Below are the code and all the weights of a small trained network. Each question names an input and a target symbol and asks about switching units off, where a switched-off unit gives its printed mean instead of its output.

import numpy as np


def w(rows, s, z=0):
    codes = np.array(rows[::2]) - 128.0
    scale = np.full(codes.shape[1], s)
    scale[-1] = z or s
    return codes * scale


def f(y):
    return y / 2 * (1 + np.tanh(0.7978845608 * (y + 0.044715 * y**3)))


def softmax(a):
    e = np.exp(a - a.max(-1, keepdims=True))
    return e / e.sum(-1, keepdims=True)


def log_softmax(a):
    a = a - a.max(-1, keepdims=True)
    return a - np.log(np.exp(a).sum(-1, keepdims=True))


def net(x, mask):
    ids = ['βδζηλπσφψ'.index(c) for c in x.split()]
    T = len(ids)
    res = E[ids] + P[:T]
    u = 0
    for l in range(3):
        r = res
        for j in range(2):
            rows = slice(3 * j, 3 * j + 3)
            q, k, v = (r @ M[l][rows].T for M in (Q, K, V))
            z = softmax(np.where(np.tri(T) > 0, q @ k.T / 3**0.5, -1e9)) @ v
            o = O[l][rows]
            res = res + np.where(mask[u + j], z, o[:, -1]) @ o[:, :-1]
        u += 2
        y = f(res @ A[l][:, :-1].T + A[l][:, -1])
        res = res + np.where(mask[u : u + 4], y, B[l][:, -1]) @ B[l][:, :-1]
        u += 4
    return log_softmax(res[-1] @ U[:, :-1].T + U[:, -1])


Q, K, V, O, A, B = {}, {}, {}, {}, {}, {}
E = w([
[106,85,101,160],'β',
[121,94,103,154],'δ',
[57,173,92,174],'ζ',
[154,60,110,131],'η',
[144,107,108,128],'λ',
[217,97,101,99],'π',
[129,191,87,74],'σ',
[93,84,250,150],'φ',
[194,212,87,166],'ψ',
],0.013)
P = w([
[119,66,126,137],'0',
[130,88,80,155],'1',
[145,128,89,169],'2',
[163,165,124,155],'3',
[165,204,146,129],'4',
[165,229,171,106],'5',
[181,253,183,82],'6',
],0.006)
Q[0] = w([
[105,96,104,106],'L0H0',
[189,139,87,138],'L0H0',
[113,119,83,182],'L0H0',
[198,254,107,193],'L0H1',
[208,135,83,186],'L0H1',
[196,238,88,190],'L0H1',
],0.0079)
K[0] = w([
[146,81,114,93],'L0H0',
[109,168,87,169],'L0H0',
[193,148,119,139],'L0H0',
[114,55,255,177],'L0H1',
[140,68,144,163],'L0H1',
[123,48,209,161],'L0H1',
],0.0096)
V[0] = w([
[104,139,217,135],'L0H0',
[118,152,133,150],'L0H0',
[89,127,249,186],'L0H0',
[109,80,106,93],'L0H1',
[148,137,254,117],'L0H1',
[141,100,196,130],'L0H1',
],0.0071)
O[0] = w([
[173,239,210,183,6],'L0H0',
[185,119,131,146,116],'L0H0',
[186,213,252,175,52],'L0H0',
[133,224,116,77,173],'L0H1',
[166,143,232,252,163],'L0H1',
[175,179,215,187,254],'L0H1',
],0.0043,0.001)
A[0] = w([
[39,1,217,69,185],'L0N0',
[68,66,66,82,255],'L0N1',
[174,227,103,105,219],'L0N2',
[152,40,99,126,75],'L0N3',
],0.0055,0.0019)
B[0] = w([
[113,94,190,254,179],'L0N0',
[102,53,91,82,255],'L0N1',
[144,172,125,51,254],'L0N2',
[152,102,78,157,153],'L0N3',
],0.0083,0.0019)
Q[1] = w([
[167,141,127,100],'L1H0',
[81,128,130,65],'L1H0',
[130,141,5,47],'L1H0',
[99,137,66,111],'L1H1',
[127,80,81,104],'L1H1',
[154,73,134,101],'L1H1',
],0.018)
K[1] = w([
[75,201,137,96],'L1H0',
[192,118,193,68],'L1H0',
[191,206,116,53],'L1H0',
[248,112,117,79],'L1H1',
[210,84,181,67],'L1H1',
[118,86,241,119],'L1H1',
],0.012)
V[1] = w([
[2,234,134,36],'L1H0',
[229,95,108,58],'L1H0',
[239,84,127,45],'L1H0',
[49,104,199,176],'L1H1',
[41,137,88,166],'L1H1',
[119,77,185,138],'L1H1',
],0.0076)
O[1] = w([
[2,125,77,175,3],'L1H0',
[112,80,166,56,192],'L1H0',
[115,67,176,53,191],'L1H0',
[111,87,172,197,123],'L1H1',
[189,155,137,206,122],'L1H1',
[105,107,153,140,162],'L1H1',
],0.009,0.0035)
A[1] = w([
[22,47,180,96,176],'L1N0',
[22,105,164,185,74],'L1N1',
[1,99,53,110,79],'L1N2',
[192,230,91,143,2],'L1N3',
],0.0063,0.0048)
B[1] = w([
[225,23,116,33,253],'L1N0',
[70,101,171,94,145],'L1N1',
[115,23,127,139,215],'L1N2',
[159,52,151,2,172],'L1N3',
],0.0076,0.0036)
Q[2] = w([
[109,188,135,131],'L2H0',
[155,71,59,65],'L2H0',
[202,3,96,54],'L2H0',
[94,138,13,160],'L2H1',
[100,91,31,3],'L2H1',
[156,94,249,160],'L2H1',
],0.0058)
K[2] = w([
[142,106,105,52],'L2H0',
[123,125,174,157],'L2H0',
[86,107,201,254],'L2H0',
[104,176,87,164],'L2H1',
[79,205,108,29],'L2H1',
[142,73,207,133],'L2H1',
],0.0068)
V[2] = w([
[97,186,160,37],'L2H0',
[128,119,85,113],'L2H0',
[104,121,183,134],'L2H0',
[197,254,97,77],'L2H1',
[148,240,180,106],'L2H1',
[204,48,168,179],'L2H1',
],0.0059)
O[2] = w([
[167,69,96,166,74],'L2H0',
[145,176,99,142,131],'L2H0',
[52,94,139,72,131],'L2H0',
[253,127,25,207,56],'L2H1',
[253,117,70,84,85],'L2H1',
[108,251,218,68,255],'L2H1',
],0.0043,0.0081)
A[2] = w([
[154,161,255,100,48],'L2N0',
[78,42,131,107,1],'L2N1',
[143,37,83,76,12],'L2N2',
[78,113,155,218,7],'L2N3',
],0.0074,0.0068)
B[2] = w([
[111,110,34,146,247],'L2N0',
[97,194,111,106,161],'L2N1',
[136,255,111,119,208],'L2N2',
[116,114,54,115,141],'L2N3',
],0.011,0.012)
U = w([
[113,134,163,133,103],'β',
[124,125,192,142,229],'δ',
[84,91,72,177,147],'ζ',
[116,49,127,110,152],'η',
[117,66,162,117,254],'λ',
[161,156,189,70,38],'π',
[66,174,130,119,23],'σ',
[138,255,177,193,144],'φ',
[165,124,9,158,69],'ψ',
],0.0066,0.0049)

Each question gives the input, a string of symbols that net reads in full, and the target symbol t.
The units are the heads (3 rows each of Q, K, V and O) and the neurons (one row each of A and B). Each row of codes is followed by its name. A weight is (code - 128) times the scale printed after its matrix; where a second scale follows, it is the last column's (O, A, B and U).
mask holds one flag per unit, layer by layer, with each layer's heads first. A switched-off unit (its flag False) gives its mean, the last column of its rows in O or B, instead of its output. The means were averaged over made-up inputs and are rounded, as every weight is.
A unit's drop is (log p(t) with every unit on - log p(t) with that unit switched off) / (log p(t) with every unit on - log p(t) with every unit switched off).
The circuit of an input: a set's keep is (log p(t) with only the set's units on - log p(t) with every unit switched off) / (log p(t) with every unit on - log p(t) with every unit switched off). Starting from the 12 units with the biggest drops (on a tie, the unit counted first), units are removed one at a time, each time the one whose removal leaves the highest keep (on an exact tie, the one counted first), for as long as the keep stays at least 0.8.
circuit, biggest first: the units of the circuit, biggest drop first
unit that matters most: the unit with the biggest drop
k most important neurons: the k neurons with the biggest drops, biggest first
k most important neurons of layer l: the k neurons of layer l with the biggest drops, biggest first
which heads matter: for each layer, one digit per head in row order, 1 if its drop is at least 0.15 and else 0, layers parted by /
input λ δ σ β β, target σ: 2 most important neurons of layer 1	(L1N2; L1N0)
input π ψ π β, target ψ: unit that matters most	L1H1
input π ζ ψ λ λ, target ψ: circuit, biggest first	(L2H1; L1H1; L0H1)
input δ δ ψ ψ σ λ, target ψ: circuit, biggest first	(L2H1; L1H1)
input ζ σ π, target σ: 4 most important neurons	(L2N2; L1N2; L2N1; L0N1)
input δ σ ψ η, target ψ: circuit, biggest first	(L2H1; L1H1; L0H1)
input ψ η ψ, target ψ: which heads matter	00 / 01 / 01
input π ψ ζ π δ, target π: 2 most important neurons	(L2N0; L2N2)
input σ η β β δ ζ, target ζ: circuit, biggest first	(L1H0; L0H1; L2H1)
input σ η η, target σ: which heads matter	11 / 10 / 01
input δ σ ζ φ β π φ, target φ: 2 most important neurons	(L1N0; L0N0)
input φ λ ζ π ζ ζ λ, target φ: circuit, biggest first	(L1H0; L0H1)
input σ π δ π, target π: which heads matter	11 / 11 / 00
input δ η β ζ δ ζ, target ζ: most important neuron	(L0N0)
input ζ λ π ζ ψ η δ, target ψ: which heads matter	11 / 01 / 01
input η ζ ψ, target ψ: circuit, biggest first	(L2H1; L1H1; L0H1)
input δ ψ λ π β, target π: which heads matter	11 / 10 / 00
input σ π π ζ ζ β π, target π: 4 most important neurons	(L2N0; L2N2; L0N0; L0N2)
input σ φ ψ φ σ η, target φ: which heads matter	11 / 10 / 00
input ζ π π π λ φ, target φ: circuit, biggest first	(L1H0; L1H1)
input ζ σ ζ, target σ: which heads matter	01 / 10 / 01
input π π σ π δ, target σ: 3 most important neurons of layer 0	(L0N0; L0N2; L0N1)
input σ π φ, target ζ: unit that matters most	L0N0
input λ π δ ψ δ η, target ψ: which heads matter	11 / 01 / 01
